Here is a tiny trained network, its code and every weight. The questions are about switching its units off for an input and a class, where a switched-off unit gives its printed mean instead of its output.

import numpy as np


def w(rows, s, z=0):
    codes = np.array(rows[::2]) - 128.0
    scale = np.full(codes.shape[1], s)
    scale[-1] = z or s
    return codes * scale


def f(y):
    return np.maximum(y, 0)


def log_softmax(a):
    a = a - a.max(-1, keepdims=True)
    return a - np.log(np.exp(a).sum(-1, keepdims=True))


def net(x, mask):
    res = np.array(x, float).reshape(1, 5) / 4 @ E
    y = f(res @ A[0][:, :-1].T + A[0][:, -1])
    res = res + np.where(mask, y, B[0][:, -1]) @ B[0][:, :-1]
    return log_softmax(res[-1] @ U[:, :-1].T + U[:, -1])


A, B = {}, {}
E = w([
[105,125,130,94,129,159,101],'x0',
[68,72,27,119,234,65,105],'x1',
[151,41,210,77,69,48,116],'x2',
[9,64,204,156,116,186,199],'x3',
[148,118,136,122,145,129,142],'x4',
],0.013)
A[0] = w([
[126,209,79,155,165,165,168,228],'neuron 0',
[116,136,174,110,73,100,45,140],'neuron 1',
[153,143,92,146,175,127,107,170],'neuron 2',
[202,163,110,105,149,181,122,173],'neuron 3',
[100,175,107,143,145,120,93,98],'neuron 4',
[154,247,153,106,81,144,139,215],'neuron 5',
[188,163,118,125,73,141,94,209],'neuron 6',
[88,96,59,96,209,61,132,172],'neuron 7',
[201,130,68,97,170,85,63,153],'neuron 8',
[141,190,76,108,123,147,120,167],'neuron 9',
[206,186,176,130,88,38,134,196],'neuron 10',
[134,54,177,43,57,27,123,179],'neuron 11',
[130,77,194,148,106,173,156,146],'neuron 12',
[116,110,106,159,170,98,196,133],'neuron 13',
[143,124,127,90,154,43,98,154],'neuron 14',
[181,122,222,86,112,147,122,150],'neuron 15',
[53,52,99,128,203,86,137,162],'neuron 16',
[181,184,96,115,110,80,60,255],'neuron 17',
[104,155,183,178,75,226,247,177],'neuron 18',
[84,32,169,152,105,78,118,129],'neuron 19',
[87,167,63,141,208,158,165,194],'neuron 20',
],0.011,0.0071)
B[0] = w([
[169,179,122,219,101,229,129,213],'neuron 0',
[153,137,159,47,138,53,197,182],'neuron 1',
[193,183,40,178,66,213,58,183],'neuron 2',
[179,184,99,83,161,216,190,187],'neuron 3',
[131,111,142,149,73,142,103,157],'neuron 4',
[208,203,215,99,197,140,164,221],'neuron 5',
[254,156,128,56,160,172,218,204],'neuron 6',
[75,59,10,161,75,133,55,230],'neuron 7',
[174,229,34,62,56,99,13,226],'neuron 8',
[149,157,101,137,108,220,155,185],'neuron 9',
[173,186,110,64,138,119,166,223],'neuron 10',
[84,125,68,30,101,12,188,243],'neuron 11',
[85,177,129,191,22,109,182,203],'neuron 12',
[115,88,107,180,121,164,121,168],'neuron 13',
[83,154,25,63,124,25,77,188],'neuron 14',
[162,179,151,98,48,82,200,206],'neuron 15',
[84,24,113,233,167,107,109,224],'neuron 16',
[184,155,60,26,160,174,109,233],'neuron 17',
[53,248,251,211,118,94,103,250],'neuron 18',
[22,62,63,144,106,102,193,203],'neuron 19',
[170,97,127,232,99,203,48,216],'neuron 20',
],0.0066,0.02)
U = w([
[162,165,110,97,205,213,166,176],'0',
[69,199,158,168,154,148,101,251],'1',
[152,143,125,18,185,62,152,84],'2',
[71,153,120,112,78,76,169,114],'3',
[124,141,52,128,95,163,63,65],'4',
[72,67,117,206,170,174,100,119],'5',
[86,153,58,67,175,7,28,75],'6',
[38,37,77,125,168,78,162,95],'7',
],0.011,0.0029)

Each question gives the input, the list of numbers given to net, and the class t.
The units are the neurons (one row each of A and B). Each row of codes is followed by its name. A weight is (code - 128) times the scale printed after its matrix; where a second scale follows, it is the last column's (A, B and U).
mask holds one flag per neuron, in row order. A switched-off neuron (its flag False) gives its mean, the last column of its row in B, instead of its output. The means were averaged over made-up inputs and are rounded, as every weight is.
A unit's drop is (log p(t) with every unit on - log p(t) with that unit switched off) / (log p(t) with every unit on - log p(t) with every unit switched off).
The circuit of an input: a set's keep is (log p(t) with only the set's units on - log p(t) with every unit switched off) / (log p(t) with every unit on - log p(t) with every unit switched off). Starting from the 12 units with the biggest drops (on a tie, the unit counted first), units are removed one at a time, each time the one whose removal leaves the highest keep (on an exact tie, the one counted first), for as long as the keep stays at least 0.8.
units of the circuit, in order: the units of the circuit, biggest drop first
k most important neurons: the k neurons with the biggest drops, biggest first
drop when u is switched off: that unit's drop, to one decimal
input [-6,-6,-6,2,-5], class 1: units of the circuit, in order -> neuron 18
input [-6,0,0,3,-7], class 1: 2 most important neurons -> neuron 11; neuron 7
input [-4,0,0,8,5], class 1: 2 most important neurons -> neuron 18; neuron 11
input [-7,0,8,-4,-4], class 2: 2 most important neurons -> neuron 10; neuron 7
input [4,-4,-3,1,-2], class 1: 3 most important neurons -> neuron 18; neuron 17; neuron 10
input [7,0,-3,5,-5], class 1: 2 most important neurons -> neuron 18; neuron 7
input [-7,0,-8,0,-3], class 0: 2 most important neurons -> neuron 8; neuron 7
input [4,-5,-1,8,8], class 1: 2 most important neurons -> neuron 18; neuron 11
input [-7,4,1,6,4], class 7: drop when neuron 19 is switched off -> 0.2
input [-8,1,2,2,-7], class 7: drop when neuron 8 is switched off -> 0.1
input [-5,-1,-3,-8,-3], class 0: drop when neuron 18 is switched off -> 0.0
input [7,4,-1,4,0], class 5: drop when neuron 11 is switched off -> 0.1
